Below is a small trained network, with its code and all its weights. Each question gives an input and a class and asks what happens when units are switched off, that is, made to give their printed mean instead of their output.

import numpy as np


def w(rows, s, z=0):
    codes = np.array(rows[::2]) - 128.0
    scale = np.full(codes.shape[1], s)
    scale[-1] = z or s
    return codes * scale


def f(y):
    return np.maximum(y, 0)


def log_softmax(a):
    a = a - a.max(-1, keepdims=True)
    return a - np.log(np.exp(a).sum(-1, keepdims=True))


def net(x, mask):
    res = np.array(x, float).reshape(1, 2) / 4 @ E
    y = f(res @ A[0][:, :-1].T + A[0][:, -1])
    res = res + np.where(mask, y, B[0][:, -1]) @ B[0][:, :-1]
    return log_softmax(res[-1] @ U[:, :-1].T + U[:, -1])


A, B = {}, {}
E = w([
[160,170,222,207,94,110,30,43,181,228,207],'x0',
[79,56,50,170,254,56,73,74,69,117,216],'x1',
],0.0074)
A[0] = w([
[101,96,90,169,172,84,106,89,49,139,195,224],'N0',
[68,87,90,161,189,67,80,95,82,134,159,103],'N1',
[53,11,68,159,208,1,77,56,49,99,213,2],'N2',
[70,76,5,41,153,158,246,243,43,2,64,79],'N3',
[230,251,209,56,9,253,196,190,201,167,63,181],'N4',
[182,196,205,250,89,97,5,20,205,224,209,21],'N5',
],0.0046,0.0063)
B[0] = w([
[102,91,130,180,153,63,157,176,156,160,104,189],'N0',
[87,79,130,131,129,143,166,177,187,90,117,163],'N1',
[49,61,254,61,74,241,189,228,152,41,104,175],'N2',
[144,129,158,99,219,171,56,84,70,215,61,215],'N3',
[46,68,108,167,177,114,165,176,169,110,123,252],'N4',
[116,138,206,53,174,218,67,127,78,171,49,196],'N5',
],0.0092,0.013)
U = w([
[137,130,171,52,151,191,33,96,58,191,87,96],'0',
[84,92,151,131,117,140,225,188,215,65,122,63],'1',
[133,117,52,217,151,20,122,97,146,162,142,249],'2',
[254,192,96,110,59,120,129,69,97,81,161,103],'3',
[236,152,122,91,98,128,132,7,138,62,164,101],'4',
[216,226,100,93,47,94,139,24,102,73,164,101],'5',
],0.0089,0.016)

Each question gives the input, the list of numbers given to net, and the class t.
The units are the neurons (one row each of A and B). Each row of codes is followed by its name. A weight is (code - 128) times the scale printed after its matrix; where a second scale follows, it is the last column's (A, B and U).
mask holds one flag per neuron, in row order. A switched-off neuron (its flag False) gives its mean, the last column of its row in B, instead of its output. The means were averaged over made-up inputs and are rounded, as every weight is.
A unit's drop is (log p(t) with every unit on - log p(t) with that unit switched off) / (log p(t) with every unit on - log p(t) with every unit switched off).
The circuit of an input: a set's keep is (log p(t) with only the set's units on - log p(t) with every unit switched off) / (log p(t) with every unit on - log p(t) with every unit switched off). Starting from all 6 units, units are removed one at a time, each time the one whose removal leaves the highest keep (on an exact tie, the one counted first), for as long as the keep stays at least 0.8.
units of the circuit, in order: the units of the circuit, biggest drop first
unit that matters most: the unit with the biggest drop
k most important neurons: the k neurons with the biggest drops, biggest first
drop when u is switched off: that unit's drop, to one decimal
input [6,-7], class 1: unit that matters most : N4
input [-2,2], class 2: units of the circuit, in order : (N5 N2)
input [-3,-3], class 2: units of the circuit, in order : (N5 N2)
input [-6,6], class 0: 2 most important neurons : (N3 N4)
input [-3,2], class 2: 3 most important neurons : (N5 N2 N0)
input [2,-1], class 2: 2 most important neurons : (N2 N3)
input [8,7], class 0: 2 most important neurons : (N5 N4)
input [4,5], class 1: units of the circuit, in order : (N3 N2)
input [-3,5], class 1: 3 most important neurons : (N2 N5 N1)
input [2,-3], class 2: units of the circuit, in order : (N2 N5)
input [-1,1], class 2: 3 most important neurons : (N5 N2 N3)
input [3,4], class 1: 4 most important neurons : (N3 N2 N1 N0)
input [5,-8], class 1: 2 most important neurons : (N4 N3)
input [-7,2], class 0: unit that matters most : N3
input [7,7], class 0: 2 most important neurons : (N5 N4)
input [1,-3], class 2: 3 most important neurons : (N2 N5 N1)
input [-6,3], class 0: 2 most important neurons : (N3 N4)
input [4,6], class 1: drop when N3 is switched off : 0.3
input [4,8], class 1: drop when N2 is switched off : 0.4
input [1,1], class 2: drop when N2 is switched off : 0.2
input [8,8], class 0: unit that matters most : N5
